[[ 44.8  23.8  27.1  -5.1  23.2 -13.9]
 [ 14.5  -6.1 -46.2 -45.0 -17.7  -5.9]
 [ 53.4  22.1  32.3  38.5  51.9 -39.8]
 [-28.0  30.7  -4.2 -16.9  51.3  51.9]
 [ 31.3 -32.4  53.6  53.5 -28.3 -29.7]
 [  2.4  -5.3  10.8  -2.6  49.1 -24.5]
 [ 53.3  19.8  37.8   4.2  24.3 -10.7]
 [  8.5 -22.7 -18.2 -43.0   0.7 -46.1]
 [  1.0  14.1 -21.7 -18.9 -52.7 -44.4]
 [ 47.2 -33.6  -0.1  44.0  50.2  -2.7]
 [-44.3   8.5  22.5 -37.6  -0.8 -26.1]] gives 44.8

[[ 22.8  41.1   2.3 -35.0   3.7 -27.5 -15.6  -8.9 -10.6  33.1   0.4 -44.3
   41.9  21.1 -27.6]
 [ 23.3  41.2   2.2 -31.8   7.0 -33.2 -10.4  -6.7  -9.1  33.8   0.1 -44.0
   38.2  24.6 -24.8]
 [ 28.3  48.7   2.1 -38.5  -0.2 -29.0 -13.4   1.4 -10.8  27.5  -3.4 -37.7
   41.9  28.6 -33.6]
 [ 21.7  51.6   1.7 -30.5  -3.2 -24.1 -14.6  -1.8 -18.1  35.5   3.0 -39.8
   36.9  38.9 -23.3]
 [ 22.0  58.9   1.6 -23.1   4.4 -27.7 -11.4   1.5 -10.9  31.4   0.4 -43.8
   39.7  33.6 -27.6]
 [ 29.6  46.6   0.5 -31.5   8.1 -39.3  -6.0  -1.2 -11.8  34.1  -5.6 -39.0
   31.8  34.6 -24.5]] gives 22.8

[[-48.9   5.9   8.9   4.9   2.6  -1.1  -3.2]
 [-36.1  12.3  -1.6  -0.9  -0.3  -2.8 -10.5]
 [-45.7  -4.3  39.6  54.8   0.3  11.1  18.2]
 [  8.0  42.7 -27.0   8.8 -18.4  -8.2 -39.9]
 [-40.5   7.3   6.4   5.2   1.0  -1.5  -4.8]
 [ -0.8  13.2  16.3  58.9  -9.6  14.2   4.8]
 [-38.7  19.2  -6.8  -4.2  -2.7  -6.1 -18.7]] gives -48.9

[[ -9.0  -2.6 -27.9 -33.4 -16.1  49.3   2.9 -23.6 -22.5  52.3  14.1  43.0
  -20.7 -17.1]
 [ 32.2 -12.3  -3.1  30.0  74.7  -4.8 -27.5  -0.5  -1.5 -11.7  -8.0 -27.9
   28.2 -12.0]
 [ -7.3  18.7 -29.6  -8.8 -17.4 -29.0 -13.2 -23.2 -41.5 -15.0 -39.8 -55.7
   -2.4 -23.3]
 [ 23.0  -4.1  -8.9 -12.6  52.1 -19.9 -42.6  12.2 -20.7  21.1  -8.3  23.5
  -20.2 -30.7]
 [-17.9   2.2 -42.7 -61.4 -26.3 -17.7  29.5 -10.0  27.1  22.1 -14.5  18.5
  -47.6 -10.3]
 [ 28.2  -3.1   2.0   5.7   0.5  -4.4  12.4  20.6  61.1  -3.8 -54.1   2.3
  -36.1  36.9]
 [-41.6  40.3  -9.1 -17.8 -12.9  47.6  25.7  -3.7  33.6  37.4   4.5  37.5
  -19.9 -24.2]] gives -9.0

[[ 62.8   0.3 -22.9 -34.7  44.6  29.0 -15.7  -1.7 -23.5  -7.3 -38.5  56.8
   30.0  25.5   4.1]
 [ 16.7  47.7  39.0  16.2   3.8   8.3  50.9  47.9  -1.8  18.0   7.8 -14.4
    8.0  13.8  20.3]
 [ 57.5  -4.4 -19.0 -25.7  38.9  25.4 -16.0  -5.6 -18.1 -11.3 -33.1  53.7
   32.6  21.5   2.5]
 [ 65.0  -5.5 -26.3 -35.7  45.0  28.6 -21.1  -7.4 -24.5 -12.4 -41.6  60.8
   33.2  24.3   1.5]
 [-35.9 -15.5 -20.4  -5.4  -2.3  -1.9 -23.0 -17.4  20.1  22.3  23.0  -4.1
  -29.2  -3.3  -0.8]
 [-35.7 -17.1 -24.3  -8.7   0.0  -0.6 -26.5 -19.4  19.9  23.7  22.2  -1.4
  -30.7  -2.3  -1.0]
 [ 62.9  -3.5 -26.8 -36.5  46.5  30.0 -20.6  -5.7 -22.5  -7.5 -38.7  60.5
   30.0  25.8   3.3]
 [ 29.9  21.8  15.7   4.0  15.8  13.9  21.0  21.8  -3.9   4.4  -4.8  13.6
   19.5  15.0  12.0]
 [-48.0  -7.9   1.3  22.9 -11.1  -4.1  -6.5  -8.4  40.2  30.2  47.9 -15.0
  -25.3  -4.5   6.6]] gives 62.8

[[ -6.9   6.9  -9.7  -7.6 -23.5  21.7  -7.0  40.8  30.8  -7.7  18.8   1.5]
 [-15.1  -9.0   5.0  -9.8 -34.3  -0.1 -14.4  -4.2  37.6 -11.5  23.8 -26.3]
 [ -9.8  12.3 -25.8 -12.8  -1.5  -4.0   2.3  45.6  17.6  -8.3  16.9  14.0]
 [ -2.0   7.4 -37.2  -3.7   6.2  -1.1   6.0  57.1  -4.1   4.9   9.4  27.1]
 [ -7.8 -25.1  15.9  -0.9 -21.3 -21.2   1.1 -43.1  12.5   9.5  15.9 -38.6]
 [-13.7 -23.7   3.3  -1.8 -32.4  -5.3 -15.0 -12.7  24.6  -5.3  26.8 -26.8]] gives -6.9

[[ 30.4  31.0   7.0  20.1  10.0  -5.4  31.0 -11.0  17.8   8.9  -0.5 -19.4
    5.7  -6.8  10.8]
 [-54.5 -56.4 -14.2 -37.6 -10.7   2.2 -55.6   8.1 -33.7 -17.5   5.3  32.3
  -11.3  12.7 -20.8]
 [ 32.2  30.0  -9.7   6.0  23.0 -16.7  26.4   9.8   3.0  -7.7  14.4  -6.3
  -11.4   9.8  -5.8]
 [  5.4   7.3   9.1  12.2 -10.6  -0.1  10.0 -26.3  11.7   9.6 -16.1 -22.2
    9.1 -19.9  10.4]
 [ 28.6  26.2  -8.5   5.3  19.5 -16.6  23.5   2.2   2.5  -7.0  11.3  -8.2
   -9.7   6.3  -5.0]
 [ 21.9  14.0 -28.7 -17.6  37.3 -34.6   9.0   8.3 -20.7 -28.4  31.9   9.9
  -28.4  26.3 -26.7]
 [ 14.3  13.7  -6.6   3.3  -4.3 -13.3  13.1 -14.0   1.4  -5.6 -10.4 -21.9
   -7.5 -13.3  -4.0]
 [-41.1 -44.5 -19.8 -36.1   6.2 -14.4 -44.1  -4.8 -33.8 -22.2  14.4  23.9
  -17.0  14.7 -24.4]] gives 30.4
